Below is a small trained network, with its code and all its weights. Each question gives an input and a target symbol and asks what happens when units are switched off, that is, made to give their printed mean instead of their output.

import numpy as np


def w(rows, s, z=0):
    codes = np.array(rows[::2]) - 128.0
    scale = np.full(codes.shape[1], s)
    scale[-1] = z or s
    return codes * scale


def f(y):
    return np.maximum(y, 0)


def softmax(a):
    e = np.exp(a - a.max(-1, keepdims=True))
    return e / e.sum(-1, keepdims=True)


def log_softmax(a):
    a = a - a.max(-1, keepdims=True)
    return a - np.log(np.exp(a).sum(-1, keepdims=True))


def net(x, mask):
    ids = ['αβγδεζηθλμξπστφω'.index(c) for c in x.split()]
    T = len(ids)
    res = E[ids] + P[:T]
    u = 0
    for l in range(2):
        r = res
        for j in range(3):
            rows = slice(3 * j, 3 * j + 3)
            q, k, v = (r @ M[l][rows].T for M in (Q, K, V))
            z = softmax(np.where(np.tri(T) > 0, q @ k.T / 3**0.5, -1e9)) @ v
            o = O[l][rows]
            res = res + np.where(mask[u + j], z, o[:, -1]) @ o[:, :-1]
        u += 3
        y = f(res @ A[l][:, :-1].T + A[l][:, -1])
        res = res + np.where(mask[u : u + 4], y, B[l][:, -1]) @ B[l][:, :-1]
        u += 4
    return log_softmax(res[-1] @ U[:, :-1].T + U[:, -1])


Q, K, V, O, A, B = {}, {}, {}, {}, {}, {}
E = w([
[48,116,142,131,100,80,45,125,107,96],'α',
[91,97,208,54,70,71,69,121,131,93],'β',
[108,83,157,134,131,85,48,126,201,117],'γ',
[110,154,190,61,131,142,62,128,192,76],'δ',
[176,133,164,9,146,202,135,101,63,192],'ε',
[96,72,62,118,158,62,50,125,115,130],'ζ',
[122,62,135,102,160,60,142,151,117,57],'η',
[53,87,159,195,63,209,86,170,163,124],'θ',
[97,125,104,183,137,44,140,100,169,136],'λ',
[113,153,102,59,149,120,66,136,193,183],'μ',
[98,26,115,182,54,83,181,120,110,144],'ξ',
[168,80,103,139,96,212,108,142,152,84],'π',
[155,136,33,113,134,130,162,138,168,164],'σ',
[156,144,113,141,54,106,214,160,118,82],'τ',
[158,210,93,136,49,68,90,205,113,93],'φ',
[122,161,133,173,41,164,145,199,186,167],'ω',
],0.011)
P = w([
[51,117,81,38,88,131,148,167,176,77],'0',
[102,108,76,57,50,119,134,124,164,98],'1',
[108,111,70,86,58,126,133,134,147,107],'2',
[136,106,94,110,69,128,117,148,145,128],'3',
[156,110,104,136,79,118,116,145,140,144],'4',
[170,108,115,168,95,132,108,158,138,154],'5',
[196,105,138,198,111,134,113,159,132,162],'6',
[220,109,151,209,97,113,95,156,135,170],'7',
[254,102,163,231,113,107,93,173,143,173],'8',
],0.0061)
Q[0] = w([
[123,160,144,125,127,119,155,122,103,143],'0.h0',
[74,176,147,137,189,100,85,106,147,140],'0.h0',
[106,180,168,111,183,94,96,136,127,156],'0.h0',
[61,220,209,90,238,141,154,2,53,116],'0.h1',
[123,176,113,151,20,127,179,170,162,78],'0.h1',
[95,137,176,153,83,145,156,79,145,80],'0.h1',
[171,132,145,147,92,119,122,175,125,137],'0.h2',
[148,53,106,114,115,133,118,123,49,150],'0.h2',
[107,130,132,157,180,131,141,96,178,119],'0.h2',
],0.01)
K[0] = w([
[118,123,159,138,91,139,130,148,105,91],'0.h0',
[62,105,119,95,135,121,89,147,143,87],'0.h0',
[85,115,158,94,127,122,72,144,112,91],'0.h0',
[2,110,63,17,127,133,114,142,166,59],'0.h1',
[179,175,106,247,79,71,135,201,194,121],'0.h1',
[89,73,92,205,105,85,113,149,193,85],'0.h1',
[159,159,196,154,161,100,85,150,95,152],'0.h2',
[146,145,169,35,166,172,139,52,62,176],'0.h2',
[74,100,85,132,132,129,114,147,200,89],'0.h2',
],0.0088)
V[0] = w([
[146,90,140,155,137,144,120,119,118,141],'0.h0',
[158,148,105,99,120,131,161,153,176,134],'0.h0',
[153,152,175,153,150,155,168,101,89,116],'0.h0',
[163,143,88,109,120,101,188,152,92,61],'0.h1',
[138,38,118,110,187,110,106,60,90,112],'0.h1',
[131,254,119,81,163,120,122,126,53,141],'0.h1',
[154,111,163,131,175,145,132,84,65,179],'0.h2',
[111,104,80,148,90,110,153,135,189,94],'0.h2',
[105,96,109,90,107,142,136,128,148,118],'0.h2',
],0.0089)
O[0] = w([
[143,140,131,188,125,123,151,194,131,171,115],'0.h0',
[151,87,118,96,108,189,140,67,166,106,185],'0.h0',
[102,162,146,153,148,152,188,193,113,88,20],'0.h0',
[170,127,70,106,91,94,158,72,104,37,164],'0.h1',
[137,63,116,126,254,79,120,163,100,115,101],'0.h1',
[86,224,38,66,142,126,112,157,129,85,2],'0.h1',
[151,133,145,169,174,150,162,221,32,155,25],'0.h2',
[102,72,102,125,111,83,140,41,225,119,217],'0.h2',
[118,55,140,94,133,135,103,75,134,126,211],'0.h2',
],0.0067,0.0056)
A[0] = w([
[213,128,11,143,91,146,148,79,214,143,172],'0.n0',
[118,168,84,100,132,53,69,140,156,153,251],'0.n1',
[175,27,134,128,158,140,2,144,130,110,252],'0.n2',
[104,42,167,132,77,143,114,66,173,67,186],'0.n3',
],0.005,0.0032)
B[0] = w([
[203,123,27,116,97,219,168,68,173,156,226],'0.n0',
[118,152,27,147,143,110,30,20,173,127,162],'0.n1',
[140,67,171,171,217,192,49,3,139,81,222],'0.n2',
[120,71,184,140,63,158,147,53,194,70,249],'0.n3',
],0.0051,0.014)
Q[1] = w([
[96,179,73,90,110,120,176,191,116,137],'1.h0',
[89,203,147,148,129,98,151,212,101,142],'1.h0',
[216,115,161,123,81,142,124,80,178,188],'1.h0',
[163,115,143,98,92,127,72,59,150,186],'1.h1',
[185,81,165,152,77,242,87,75,158,134],'1.h1',
[166,84,24,128,99,164,180,111,111,122],'1.h1',
[162,82,62,89,47,159,174,53,181,107],'1.h2',
[94,227,76,98,148,107,140,178,120,125],'1.h2',
[179,85,196,165,150,157,2,77,148,171],'1.h2',
],0.0075)
K[1] = w([
[60,94,97,75,106,109,173,119,164,124],'1.h0',
[31,77,126,68,138,97,126,109,151,117],'1.h0',
[213,157,131,109,165,172,143,206,32,130],'1.h0',
[172,142,142,210,141,171,161,212,85,155],'1.h1',
[213,153,99,168,158,126,171,154,125,171],'1.h1',
[178,182,104,197,52,157,135,112,254,140],'1.h1',
[176,193,127,113,70,110,157,203,94,152],'1.h2',
[35,96,134,143,85,127,118,66,178,65],'1.h2',
[224,96,150,168,179,111,146,200,88,189],'1.h2',
],0.0056)
V[1] = w([
[79,156,110,95,168,73,116,125,104,147],'1.h0',
[72,118,171,125,140,80,117,140,114,130],'1.h0',
[178,159,61,118,91,195,122,129,147,106],'1.h0',
[97,165,207,118,63,160,70,160,129,147],'1.h1',
[84,175,131,145,140,103,94,146,142,238],'1.h1',
[170,125,137,46,165,164,61,122,107,42],'1.h1',
[98,145,86,167,140,90,2,116,131,54],'1.h2',
[171,181,64,134,83,97,196,146,106,98],'1.h2',
[110,108,211,144,101,87,157,138,93,40],'1.h2',
],0.008)
O[1] = w([
[202,124,110,135,77,126,65,130,135,82,19],'1.h0',
[172,96,128,108,104,143,86,106,140,135,43],'1.h0',
[59,185,141,180,134,113,188,153,137,136,219],'1.h0',
[55,200,188,127,31,172,124,84,165,158,72],'1.h1',
[60,101,120,91,104,107,123,114,194,108,6],'1.h1',
[179,235,218,165,191,121,109,194,109,148,170],'1.h1',
[186,147,171,201,58,121,45,204,197,171,137],'1.h2',
[78,108,25,149,142,182,110,184,124,36,86],'1.h2',
[155,180,73,199,122,242,48,2,97,175,75],'1.h2',
],0.0072,0.019)
A[1] = w([
[135,47,114,29,198,128,189,127,93,85,188],'1.n0',
[216,156,154,153,44,198,35,65,174,156,105],'1.n1',
[213,136,150,69,60,39,2,245,128,107,146],'1.n2',
[88,148,84,193,187,67,128,131,100,123,254],'1.n3',
],0.0051,0.0022)
B[1] = w([
[121,119,117,17,135,114,138,167,51,143,255],'1.n0',
[131,117,60,55,124,216,2,231,93,85,217],'1.n1',
[41,142,120,140,46,59,111,138,13,124,165],'1.n2',
[84,146,122,173,194,199,146,158,96,113,206],'1.n3',
],0.0071,0.0083)
U = w([
[141,195,197,214,153,130,159,68,142,192,172],'α',
[135,150,192,99,74,43,129,111,164,107,193],'β',
[140,92,104,153,136,79,87,74,221,70,113],'γ',
[124,197,168,59,144,166,109,126,202,62,47],'δ',
[129,173,141,3,123,185,123,116,39,151,103],'ε',
[71,157,55,177,167,194,124,83,24,88,164],'ζ',
[122,74,146,81,179,68,169,202,141,111,119],'η',
[97,139,128,224,112,166,123,213,189,81,153],'θ',
[40,131,122,105,82,99,143,43,161,121,134],'λ',
[122,141,112,60,162,147,83,127,202,175,7],'μ',
[127,73,134,177,61,65,118,163,49,168,106],'ξ',
[222,122,100,168,162,169,94,166,100,70,147],'π',
[160,71,52,81,126,129,106,48,106,174,90],'σ',
[186,160,122,121,50,99,166,96,73,97,153],'τ',
[79,139,90,128,71,137,103,168,85,128,180],'φ',
[88,112,111,108,90,187,110,135,158,185,65],'ω',
],0.0064,0.002)

Each question gives the input, a string of symbols that net reads in full, and the target symbol t.
The units are the heads (3 rows each of Q, K, V and O) and the neurons (one row each of A and B). Each row of codes is followed by its name. A weight is (code - 128) times the scale printed after its matrix; where a second scale follows, it is the last column's (O, A, B and U).
mask holds one flag per unit, layer by layer, with each layer's heads first. A switched-off unit (its flag False) gives its mean, the last column of its rows in O or B, instead of its output. The means were averaged over made-up inputs and are rounded, as every weight is.
A unit's drop is (log p(t) with every unit on - log p(t) with that unit switched off) / (log p(t) with every unit on - log p(t) with every unit switched off).
The circuit of an input: a set's keep is (log p(t) with only the set's units on - log p(t) with every unit switched off) / (log p(t) with every unit on - log p(t) with every unit switched off). Starting from the 12 units with the biggest drops (on a tie, the unit counted first), units are removed one at a time, each time the one whose removal leaves the highest keep (on an exact tie, the one counted first), for as long as the keep stays at least 0.8.
circuit, biggest first: the units of the circuit, biggest drop first
unit that matters most: the unit with the biggest drop
top k neurons: the k neurons with the biggest drops, biggest first
k most important neurons of layer l: the k neurons of layer l with the biggest drops, biggest first
which heads matter: for each layer, one digit per head in row order, 1 if its drop is at least 0.15 and else 0, layers parted by /
input π ζ ζ β π, target α: which heads matter -> 000 / 100
input σ ζ τ η γ, target ζ: circuit, biggest first -> 0.n2, 1.h2, 0.n1
input σ η γ α α η, target π: top 2 neurons -> 1.n1, 0.n0
input π σ π ε λ η π ζ, target ζ: which heads matter -> 011 / 001
input ζ λ σ ζ ζ π, target α: which heads matter -> 101 / 101
input ζ ζ η π π σ θ α, target η: circuit, biggest first -> 1.h2, 0.n3, 0.n0
input σ ε ε, target η: top 3 neurons -> 0.n3, 0.n2, 0.n0
input ε σ ζ, target ζ: circuit, biggest first -> 0.h2, 1.h2, 0.n1
input π τ ξ ξ, target ζ: circuit, biggest first -> 1.h2, 0.n2
input ζ σ ζ, target η: which heads matter -> 000 / 001
input η π π π ε γ α σ, target σ: which heads matter -> 001 / 111
input σ η τ δ ζ σ η ω ζ, target λ: circuit, biggest first -> 1.h1, 0.h1
input γ π π φ π λ η, target α: unit that matters most -> 0.n1
input σ π τ β π ξ, target α: circuit, biggest first -> 0.h1, 1.h2, 1.h0, 1.n1
input σ γ η σ ξ β, target η: top neuron -> 0.n3
input ζ μ δ, target β: which heads matter -> 000 / 001
input η λ ω η η, target λ: circuit, biggest first -> 1.h1, 0.h1
input ζ τ τ π σ, target ζ: which heads matter -> 010 / 101
input μ τ ε σ, target σ: circuit, biggest first -> 0.n0, 0.h2, 1.h0, 1.h2
input δ τ π π, target ζ: circuit, biggest first -> 0.n2, 1.h2
input ξ σ π α τ σ τ π π, target ζ: which heads matter -> 000 / 001
input σ π α ε π π, target π: circuit, biggest first -> 0.h2, 1.h0, 0.n0
input β π σ ζ β, target η: unit that matters most -> 0.n2
input π σ σ δ α σ σ γ φ, target θ: which heads matter -> 010 / 001
input ζ φ γ ζ β π π ξ, target α: which heads matter -> 000 / 001
input σ α μ, target η: 2 most important neurons of layer 0 -> 0.n0, 0.n2
input π π π σ ζ λ β τ η, target ζ: circuit, biggest first -> 1.h2, 0.n2, 0.h1
input π ζ ω π λ δ ω λ, target λ: unit that matters most -> 1.h1
input π π π σ μ δ, target η: top 2 neurons -> 0.n0, 0.n2
input π σ π α, target η: top 3 neurons -> 0.n2, 0.n0, 0.n3
